Below are the code and all the weights of a small trained network. Each question names an input and a target symbol and asks about switching units off, where a switched-off unit gives its printed mean instead of its output.

import numpy as np


def w(rows, s, z=0):
    codes = np.array(rows[::2]) - 128.0
    scale = np.full(codes.shape[1], s)
    scale[-1] = z or s
    return codes * scale


def norm(h):
    return h / np.sqrt((h * h).mean(-1, keepdims=True) + 1e-5)


def f(y):
    return y / 2 * (1 + np.tanh(0.7978845608 * (y + 0.044715 * y**3)))


def softmax(a):
    e = np.exp(a - a.max(-1, keepdims=True))
    return e / e.sum(-1, keepdims=True)


def log_softmax(a):
    a = a - a.max(-1, keepdims=True)
    return a - np.log(np.exp(a).sum(-1, keepdims=True))


def net(x, mask):
    ids = ['αβγεηλμξπτφψω'.index(c) for c in x.split()]
    T = len(ids)
    res = E[ids] + P[:T]
    r = norm(res)
    for j in range(2):
        rows = slice(3 * j, 3 * j + 3)
        q, k, v = (r @ M[0][rows].T for M in (Q, K, V))
        z = softmax(np.where(np.tri(T) > 0, q @ k.T / 3**0.5, -1e9)) @ v
        o = O[0][rows]
        res = res + np.where(mask[j], z, o[:, -1]) @ o[:, :-1]
    y = f(norm(res) @ A[0][:, :-1].T + A[0][:, -1])
    res = res + np.where(mask[2:6], y, B[0][:, -1]) @ B[0][:, :-1]
    return log_softmax(norm(res)[-1] @ U[:, :-1].T + U[:, -1])


Q, K, V, O, A, B = {}, {}, {}, {}, {}, {}
E = w([
[137,108,129,130,137],'α',
[160,123,108,122,141],'β',
[118,135,113,108,144],'γ',
[80,105,42,204,172],'ε',
[146,91,141,101,133],'η',
[82,100,130,138,125],'λ',
[195,207,167,132,103],'μ',
[121,141,85,174,82],'ξ',
[148,108,127,120,119],'π',
[150,159,187,112,114],'τ',
[151,159,170,129,181],'φ',
[115,84,145,74,7],'ψ',
[165,113,138,94,116],'ω',
],0.021)
P = w([
[60,255,221,242,132],'0',
[141,126,60,24,59],'1',
[153,104,43,40,87],'2',
[161,87,44,44,108],'3',
[166,77,45,61,116],'4',
[169,90,38,68,115],'5',
[178,54,93,51,86],'6',
],0.0046)
Q[0] = w([
[174,129,129,72,93],'h0',
[102,189,215,194,175],'h0',
[164,112,152,57,173],'h0',
[105,101,96,119,5],'h1',
[237,138,100,71,187],'h1',
[159,28,76,101,150],'h1',
],0.012)
K[0] = w([
[100,135,168,141,51],'h0',
[162,106,80,26,68],'h0',
[138,151,218,171,102],'h0',
[130,170,131,95,174],'h1',
[117,119,255,228,34],'h1',
[74,146,146,205,183],'h1',
],0.0083)
V[0] = w([
[151,114,53,234,116],'h0',
[222,153,144,5,108],'h0',
[2,169,39,58,125],'h0',
[77,180,102,55,219],'h1',
[198,175,55,164,244],'h1',
[99,7,190,142,239],'h1',
],0.0084)
O[0] = w([
[92,98,80,236,168,132],'h0',
[207,198,180,133,106,44],'h0',
[66,109,201,124,16,75],'h0',
[118,213,59,2,6,136],'h1',
[174,218,15,218,102,137],'h1',
[74,223,96,28,228,4],'h1',
],0.008,0.0037)
A[0] = w([
[177,79,186,180,139,247],'n0',
[145,91,147,84,145,193],'n1',
[126,166,87,115,166,74],'n2',
[208,243,249,161,142,112],'n3',
],0.013,0.0015)
B[0] = w([
[141,171,196,105,89,248],'n0',
[72,162,120,96,102,183],'n1',
[177,143,109,87,110,145],'n2',
[57,254,162,212,143,255],'n3',
],0.0092,0.0058)
U = w([
[111,157,95,120,172,79],'α',
[176,146,78,167,117,206],'β',
[103,155,109,94,17,108],'γ',
[53,135,81,172,123,132],'ε',
[126,172,140,71,179,64],'η',
[10,113,165,86,150,2],'λ',
[196,156,164,159,95,130],'μ',
[105,79,167,208,96,148],'ξ',
[153,85,174,144,217,54],'π',
[150,151,164,80,118,11],'τ',
[166,166,88,93,117,78],'φ',
[126,89,202,98,99,105],'ψ',
[106,221,193,166,135,254],'ω',
],0.013,0.0018)

Each question gives the input, a string of symbols that net reads in full, and the target symbol t.
The units are the heads (3 rows each of Q, K, V and O) and the neurons (one row each of A and B). Each row of codes is followed by its name. A weight is (code - 128) times the scale printed after its matrix; where a second scale follows, it is the last column's (O, A, B and U).
mask holds one flag per unit, heads first, then neurons. A switched-off unit (its flag False) gives its mean, the last column of its rows in O or B, instead of its output. The means were averaged over made-up inputs and are rounded, as every weight is.
A unit's drop is (log p(t) with every unit on - log p(t) with that unit switched off) / (log p(t) with every unit on - log p(t) with every unit switched off).
The circuit of an input: a set's keep is (log p(t) with only the set's units on - log p(t) with every unit switched off) / (log p(t) with every unit on - log p(t) with every unit switched off). Starting from all 6 units, units are removed one at a time, each time the one whose removal leaves the highest keep (on an exact tie, the one counted first), for as long as the keep stays at least 0.8.
circuit, biggest first: the units of the circuit, biggest drop first
heads that matter: for each layer, one digit per head in row order, 1 if its drop is at least 0.15 and else 0, layers parted by /
drop when u is switched off: that unit's drop, to one decimal
input φ γ ε ω, target φ: circuit, biggest first	(h1, n3)
input ε γ π γ π, target ε: circuit, biggest first	(h0)
input ω π γ α ω, target ω: heads that matter	10
input μ ω γ ξ η, target μ: circuit, biggest first	(h1, h0)
input ω γ π, target ω: circuit, biggest first	(h0, n3)
input μ α ω η α ξ γ, target μ: heads that matter	11
input α ξ ξ, target ξ: heads that matter	01
input η π μ β β μ γ, target η: heads that matter	11
input μ λ η β, target μ: circuit, biggest first	(h1, h0, n0)
input ω π γ γ, target ω: circuit, biggest first	(h0, n3, h1)
input η λ ξ φ γ, target η: circuit, biggest first	(h1, h0)
input β γ γ λ γ η, target β: drop when h1 is switched off	0.2
input ψ γ π, target ψ: drop when h1 is switched off	0.5
input γ η η γ π η, target γ: drop when h0 is switched off	0.3
input λ π γ ψ φ α γ, target λ: drop when h1 is switched off	0.3
input μ α ψ λ ξ π η, target μ: circuit, biggest first	(h0)
